Below is a small trained network, with its code and all its weights. Each question gives an input and a class and asks what happens when units are switched off, that is, made to give their printed mean instead of their output.

import numpy as np


def w(rows, s, z=0):
    codes = np.array(rows[::2]) - 128.0
    scale = np.full(codes.shape[1], s)
    scale[-1] = z or s
    return codes * scale


def f(y):
    return np.maximum(y, 0)


def log_softmax(a):
    a = a - a.max(-1, keepdims=True)
    return a - np.log(np.exp(a).sum(-1, keepdims=True))


def net(x, mask):
    res = np.array(x, float).reshape(1, 4) / 4 @ E
    y = f(res @ A[0][:, :-1].T + A[0][:, -1])
    res = res + np.where(mask, y, B[0][:, -1]) @ B[0][:, :-1]
    return log_softmax(res[-1] @ U[:, :-1].T + U[:, -1])


A, B = {}, {}
E = w([
[142,4,210,204,167,254,141,93,143,141,172,185],'x0',
[169,143,179,249,174,122,68,56,184,133,105,141],'x1',
[92,127,116,242,109,98,187,122,106,32,204,77],'x2',
[98,115,21,176,223,240,222,177,142,91,92,137],'x3',
],0.0096)
A[0] = w([
[82,106,114,76,121,135,156,127,125,181,101,142,114],'neuron 1',
[51,79,99,139,124,139,204,155,81,56,172,100,192],'neuron 2',
[112,107,125,23,154,170,152,151,99,175,100,158,162],'neuron 3',
[84,126,102,175,135,175,141,206,142,87,146,118,185],'neuron 4',
[135,197,90,84,123,9,127,139,99,102,119,77,179],'neuron 5',
[89,153,100,172,144,54,144,118,130,109,171,80,3],'neuron 6',
[138,130,108,169,182,155,142,139,166,125,106,121,112],'neuron 7',
[95,226,118,94,105,50,143,115,92,111,107,107,125],'neuron 8',
[120,145,99,171,211,193,127,129,123,125,108,155,110],'neuron 9',
[141,89,222,99,84,78,88,86,91,156,159,125,20],'neuron 10',
[97,122,104,67,106,210,218,212,82,121,146,131,222],'neuron 11',
],0.011,0.0031)
B[0] = w([
[120,105,78,113,126,99,97,151,127,120,134,134,170],'neuron 1',
[187,129,81,161,188,106,189,36,82,114,196,109,249],'neuron 2',
[184,61,17,54,108,86,104,193,147,98,118,58,207],'neuron 3',
[62,190,175,155,119,129,172,91,158,114,160,111,223],'neuron 4',
[98,138,102,113,77,134,47,196,226,137,208,161,254],'neuron 5',
[167,110,104,86,106,63,108,181,125,143,151,114,187],'neuron 6',
[90,118,141,102,130,229,152,147,98,156,120,175,195],'neuron 7',
[114,111,121,42,24,123,80,188,179,130,111,112,230],'neuron 8',
[139,116,115,190,155,216,137,103,84,111,140,207,222],'neuron 9',
[84,199,182,143,112,222,167,125,179,126,101,174,224],'neuron 10',
[81,200,63,73,144,181,177,104,116,186,254,235,245],'neuron 11',
],0.0088,0.016)
U = w([
[47,187,219,154,67,179,103,143,171,120,76,162,163],'0',
[186,53,88,115,160,146,90,163,69,121,2,126,59],'1',
[115,128,128,143,142,224,239,14,87,133,149,179,132],'2',
[137,47,118,120,155,11,160,51,69,135,52,46,2],'3',
[141,118,169,188,101,28,211,43,90,95,161,58,83],'4',
[126,117,85,19,72,113,80,197,152,134,158,155,189],'5',
],0.0079,0.0051)

Each question gives the input, the list of numbers given to net, and the class t.
The units are the neurons (one row each of A and B). Each row of codes is followed by its name. A weight is (code - 128) times the scale printed after its matrix; where a second scale follows, it is the last column's (A, B and U).
mask holds one flag per neuron, in row order. A switched-off neuron (its flag False) gives its mean, the last column of its row in B, instead of its output. The means were averaged over made-up inputs and are rounded, as every weight is.
A unit's drop is (log p(t) with every unit on - log p(t) with that unit switched off) / (log p(t) with every unit on - log p(t) with every unit switched off).
The circuit of an input: a set's keep is (log p(t) with only the set's units on - log p(t) with every unit switched off) / (log p(t) with every unit on - log p(t) with every unit switched off). Starting from all 11 units, units are removed one at a time, each time the one whose removal leaves the highest keep (on an exact tie, the one counted first), for as long as the keep stays at least 0.8.
circuit, biggest first: the units of the circuit, biggest drop first
unit that matters most: the unit with the biggest drop
top k neurons: the k neurons with the biggest drops, biggest first
drop when u is switched off: that unit's drop, to one decimal
input [1,2,-6,-3], class 0: circuit, biggest first : [neuron 10; neuron 11]
input [4,0,8,-5], class 4: top 3 neurons : [neuron 11; neuron 9; neuron 7]
input [-1,6,4,-8], class 0: unit that matters most : neuron 10
input [4,2,-4,-3], class 0: circuit, biggest first : [neuron 11; neuron 10]
input [1,6,4,-3], class 0: top 2 neurons : [neuron 2; neuron 11]
input [4,5,7,-3], class 4: top 3 neurons : [neuron 11; neuron 9; neuron 5]
input [5,8,-3,-5], class 0: top 2 neurons : [neuron 2; neuron 11]
input [4,0,-5,-4], class 0: top 2 neurons : [neuron 10; neuron 2]
input [-1,-5,8,3], class 2: top 2 neurons : [neuron 11; neuron 2]
input [4,-8,3,-7], class 2: drop when neuron 10 is switched off : 0.2
input [3,-4,5,-2], class 2: drop when neuron 2 is switched off : 0.0
input [2,0,-5,-7], class 0: drop when neuron 10 is switched off : 0.6
